Below is a small trained network, with its code and all its weights. Each question gives an input and a class and asks what happens when units are switched off, that is, made to give their printed mean instead of their output.

import numpy as np


def w(rows, s, z=0):
    codes = np.array(rows[::2]) - 128.0
    scale = np.full(codes.shape[1], s)
    scale[-1] = z or s
    return codes * scale


def norm(h):
    return h / np.sqrt((h * h).mean(-1, keepdims=True) + 1e-5)


def f(y):
    return np.maximum(y, 0)


def log_softmax(a):
    a = a - a.max(-1, keepdims=True)
    return a - np.log(np.exp(a).sum(-1, keepdims=True))


def net(x, mask):
    res = np.array(x, float).reshape(1, 5) / 4 @ E
    u = 0
    for l in range(2):
        y = f(norm(res) @ A[l][:, :-1].T + A[l][:, -1])
        res = res + np.where(mask[u : u + 13], y, B[l][:, -1]) @ B[l][:, :-1]
        u += 13
    return log_softmax(norm(res)[-1] @ U[:, :-1].T + U[:, -1])


A, B = {}, {}
E = w([
[130,89,150,226,82,131],'x0',
[104,178,153,79,15,188],'x1',
[3,213,169,183,176,133],'x2',
[70,118,16,114,90,106],'x3',
[133,145,92,157,141,213],'x4',
],0.0072)
A[0] = w([
[79,125,179,110,81,6,24],'0.n0',
[36,161,139,138,164,134,2],'0.n1',
[153,129,141,105,52,138,92],'0.n2',
[136,110,127,178,167,99,87],'0.n3',
[89,186,118,51,197,140,74],'0.n4',
[166,108,116,177,85,128,125],'0.n5',
[69,122,163,246,84,114,87],'0.n6',
[31,127,39,150,102,98,11],'0.n7',
[165,100,99,144,87,123,70],'0.n8',
[117,143,72,172,162,255,70],'0.n9',
[124,128,87,167,191,88,63],'0.n10',
[67,172,162,124,73,152,85],'0.n11',
[122,142,232,143,162,153,34],'0.n12',
],0.015,0.0038)
B[0] = w([
[134,130,158,193,39,86,205],'0.n0',
[86,188,180,127,186,110,217],'0.n1',
[104,94,103,163,157,173,187],'0.n2',
[91,112,117,156,126,183,192],'0.n3',
[109,104,171,41,97,140,220],'0.n4',
[123,118,147,65,112,132,191],'0.n5',
[106,130,184,23,120,136,254],'0.n6',
[128,195,5,111,134,92,218],'0.n7',
[173,131,110,90,153,111,180],'0.n8',
[136,115,167,185,53,60,212],'0.n9',
[70,81,117,159,137,163,196],'0.n10',
[76,92,108,169,163,181,228],'0.n11',
[194,197,102,142,140,160,219],'0.n12',
],0.025,0.008)
A[1] = w([
[168,151,186,121,132,171,192],'1.n0',
[120,67,184,22,137,88,59],'1.n1',
[181,109,64,76,148,162,145],'1.n2',
[97,173,174,150,156,57,90],'1.n3',
[64,101,110,197,108,221,133],'1.n4',
[129,118,184,245,33,54,24],'1.n5',
[135,78,164,172,202,90,111],'1.n6',
[86,144,139,67,58,187,74],'1.n7',
[89,139,64,126,126,115,105],'1.n8',
[32,130,151,198,207,128,99],'1.n9',
[74,47,134,200,201,154,94],'1.n10',
[247,191,170,181,159,200,162],'1.n11',
[241,21,106,153,137,123,5],'1.n12',
],0.015,0.0023)
B[1] = w([
[88,110,58,111,110,76,204],'1.n0',
[130,47,138,51,135,95,218],'1.n1',
[62,211,165,127,141,133,203],'1.n2',
[207,166,171,113,103,214,180],'1.n3',
[155,74,95,175,177,164,225],'1.n4',
[98,149,169,215,6,103,197],'1.n5',
[161,80,64,146,86,168,142],'1.n6',
[173,35,152,126,128,90,254],'1.n7',
[211,72,134,184,162,65,180],'1.n8',
[194,170,127,140,139,227,218],'1.n9',
[138,71,92,179,173,162,185],'1.n10',
[129,126,23,128,153,22,206],'1.n11',
[157,252,188,119,146,212,204],'1.n12',
],0.021,0.01)
U = w([
[148,247,188,96,171,199,156],'0',
[160,54,72,205,182,200,152],'1',
[157,183,11,136,142,5,123],'2',
[146,63,167,56,111,94,176],'3',
[139,150,183,231,8,110,139],'4',
[73,134,161,161,164,122,95],'5',
[6,142,145,178,148,128,2],'6',
],0.014,0.0082)

Each question gives the input, the list of numbers given to net, and the class t.
The units are the neurons (one row each of A and B). Each row of codes is followed by its name. A weight is (code - 128) times the scale printed after its matrix; where a second scale follows, it is the last column's (A, B and U).
mask holds one flag per neuron, layer by layer. A switched-off neuron (its flag False) gives its mean, the last column of its row in B, instead of its output. The means were averaged over made-up inputs and are rounded, as every weight is.
A unit's drop is (log p(t) with every unit on - log p(t) with that unit switched off) / (log p(t) with every unit on - log p(t) with every unit switched off).
The circuit of an input: a set's keep is (log p(t) with only the set's units on - log p(t) with every unit switched off) / (log p(t) with every unit on - log p(t) with every unit switched off). Starting from the 12 units with the biggest drops (on a tie, the unit counted first), units are removed one at a time, each time the one whose removal leaves the highest keep (on an exact tie, the one counted first), for as long as the keep stays at least 0.8.
circuit, biggest first: the units of the circuit, biggest drop first
top k neurons: the k neurons with the biggest drops, biggest first
k most important neurons of layer l: the k neurons of layer l with the biggest drops, biggest first
input [5,7,6,-3,6], class 1: circuit, biggest first	(1.n4)
input [8,-7,-2,1,-7], class 3: top 2 neurons	(0.n6 0.n11)
input [1,6,-3,-2,-7], class 4: top 3 neurons	(0.n0 1.n5 0.n10)
input [2,-1,-4,2,4], class 0: circuit, biggest first	(0.n8 1.n12 0.n6 0.n1)
input [6,6,-5,5,-6], class 1: 3 most important neurons of layer 0	(0.n2 0.n9 0.n6)
input [-5,-5,-5,-1,0], class 0: top 4 neurons	(0.n6 0.n1 1.n12 0.n11)
input [7,-1,-7,4,-8], class 4: top 3 neurons	(0.n0 0.n6 1.n5)
input [8,-3,-1,8,-7], class 2: top 2 neurons	(0.n7 0.n4)
input [4,-3,0,-5,-1], class 2: circuit, biggest first	(0.n12 1.n11)
input [-5,7,5,4,8], class 4: 2 most important neurons of layer 1	(1.n5 1.n10)
input [0,6,-6,3,2], class 0: top 3 neurons	(0.n8 1.n12 0.n6)
input [-5,3,4,8,8], class 2: 2 most important neurons of layer 0	(0.n7 0.n0)
input [5,1,-1,3,5], class 3: 4 most important neurons of layer 0	(0.n6 0.n5 0.n0 0.n8)
input [-5,-1,-7,-5,-4], class 0: 3 most important neurons of layer 0	(0.n1 0.n6 0.n12)
input [5,-6,1,-7,3], class 2: most important neuron of layer 1	(1.n11)
input [7,8,4,0,2], class 1: 2 most important neurons of layer 0	(0.n11 0.n4)
input [7,-6,-6,0,4], class 3: top 4 neurons	(0.n5 0.n12 1.n1 0.n11)
input [0,-1,2,8,-5], class 2: 2 most important neurons of layer 0	(0.n7 0.n9)
input [8,1,-2,7,-2], class 3: top 2 neurons	(0.n6 0.n5)
input [6,5,-4,8,5], class 2: circuit, biggest first	(0.n7)
input [1,6,-2,6,-3], class 1: top 2 neurons	(0.n2 0.n11)
input [-8,8,6,1,3], class 1: top 2 neurons	(0.n11 0.n6)
input [-1,-2,4,-8,-8], class 2: top 3 neurons	(0.n12 1.n11 0.n9)
input [6,6,7,2,3], class 0: top 4 neurons	(0.n1 0.n6 0.n11 0.n4)
input [3,-5,-1,-8,-8], class 2: 2 most important neurons of layer 1	(1.n11 1.n0)
input [-7,-1,-6,-6,-8], class 4: top 2 neurons	(0.n6 0.n0)
input [-5,4,3,2,-6], class 4: circuit, biggest first	(0.n0)
input [5,-4,8,-5,-1], class 0: top 3 neurons	(0.n6 0.n1 0.n12)
input [-3,-5,6,3,-3], class 0: top 2 neurons	(0.n1 0.n11)
input [-8,2,1,-7,0], class 3: 2 most important neurons of layer 0	(0.n4 0.n7)
